Below is a small trained network, with its code and all its weights. Each question gives an input and a class and asks what happens when units are switched off, that is, made to give their printed mean instead of their output.

import numpy as np


def w(rows, s, z=0):
    codes = np.array(rows[::2]) - 128.0
    scale = np.full(codes.shape[1], s)
    scale[-1] = z or s
    return codes * scale


def f(y):
    return np.maximum(y, 0)


def log_softmax(a):
    a = a - a.max(-1, keepdims=True)
    return a - np.log(np.exp(a).sum(-1, keepdims=True))


def net(x, mask):
    res = np.array(x, float).reshape(1, 4) / 4 @ E
    y = f(res @ A[0][:, :-1].T + A[0][:, -1])
    res = res + np.where(mask, y, B[0][:, -1]) @ B[0][:, :-1]
    return log_softmax(res[-1] @ U[:, :-1].T + U[:, -1])


A, B = {}, {}
E = w([
[130,128,77,105,80,165,209,205],'x0',
[163,131,105,123,143,126,78,173],'x1',
[61,66,71,144,130,186,92,141],'x2',
[192,6,90,103,124,78,178,113],'x3',
],0.015)
A[0] = w([
[203,9,81,117,116,139,214,150,61],'N0',
[172,208,115,113,83,138,253,226,172],'N1',
[234,111,132,67,95,47,218,151,152],'N2',
[43,34,120,146,171,150,24,69,140],'N3',
[198,198,175,137,158,64,95,47,254],'N4',
[41,39,63,113,115,223,143,202,127],'N5',
[184,19,125,122,162,56,113,63,148],'N6',
],0.012,0.0051)
B[0] = w([
[94,154,73,153,109,2,165,178,232],'N0',
[109,104,8,36,158,216,125,150,254],'N1',
[141,60,83,199,252,129,195,172,244],'N2',
[65,69,57,151,110,107,18,57,228],'N3',
[76,165,189,52,204,15,122,176,253],'N4',
[119,237,184,170,12,93,132,163,240],'N5',
[238,22,168,111,53,126,149,96,238],'N6',
],0.016,0.019)
U = w([
[90,158,159,93,111,34,149,177,187],'0',
[194,74,212,95,157,99,150,129,3],'1',
[55,126,152,166,148,189,42,76,248],'2',
[154,57,115,147,50,131,103,105,153],'3',
[115,122,107,10,133,202,145,147,146],'4',
[136,103,94,157,149,147,162,158,28],'5',
[83,203,137,137,69,217,132,154,110],'6',
],0.013,0.0035)

Each question gives the input, the list of numbers given to net, and the class t.
The units are the neurons (one row each of A and B). Each row of codes is followed by its name. A weight is (code - 128) times the scale printed after its matrix; where a second scale follows, it is the last column's (A, B and U).
mask holds one flag per neuron, in row order. A switched-off neuron (its flag False) gives its mean, the last column of its row in B, instead of its output. The means were averaged over made-up inputs and are rounded, as every weight is.
A unit's drop is (log p(t) with every unit on - log p(t) with that unit switched off) / (log p(t) with every unit on - log p(t) with every unit switched off).
The circuit of an input: a set's keep is (log p(t) with only the set's units on - log p(t) with every unit switched off) / (log p(t) with every unit on - log p(t) with every unit switched off). Starting from all 7 units, units are removed one at a time, each time the one whose removal leaves the highest keep (on an exact tie, the one counted first), for as long as the keep stays at least 0.8.
units of the circuit, in order: the units of the circuit, biggest drop first
most important unit: the unit with the biggest drop
top k neurons: the k neurons with the biggest drops, biggest first
drop of u: that unit's drop, to one decimal
input [-6,-3,1,5], class 3: top 2 neurons	[N3, N6]
input [3,-8,8,-3], class 6: most important unit	N5
input [1,0,2,-1], class 6: units of the circuit, in order	[N4, N6, N2]
input [1,-1,-2,8], class 5: top 3 neurons	[N2, N0, N4]
input [-1,-5,2,-4], class 2: top 2 neurons	[N6, N0]
input [1,-7,-3,-5], class 4: units of the circuit, in order	[N0, N5]
input [0,0,5,8], class 3: top 3 neurons	[N6, N4, N3]
input [0,-6,4,6], class 3: top 3 neurons	[N4, N6, N3]
input [-8,-8,-1,4], class 1: top 2 neurons	[N4, N6]
input [3,-4,0,-5], class 4: top 2 neurons	[N5, N1]
input [6,8,-3,1], class 5: top 2 neurons	[N2, N0]
input [-8,2,1,-2], class 2: top 2 neurons	[N3, N0]
input [5,1,-1,6], class 5: top 2 neurons	[N2, N4]
input [4,-8,8,-7], class 6: most important unit	N5
input [-3,-5,-4,1], class 1: top 2 neurons	[N0, N5]
input [-8,-3,3,-6], class 2: drop of N3	0.8
input [6,2,-5,4], class 5: drop of N2	0.5
input [-6,3,-4,2], class 1: drop of N6	0.4
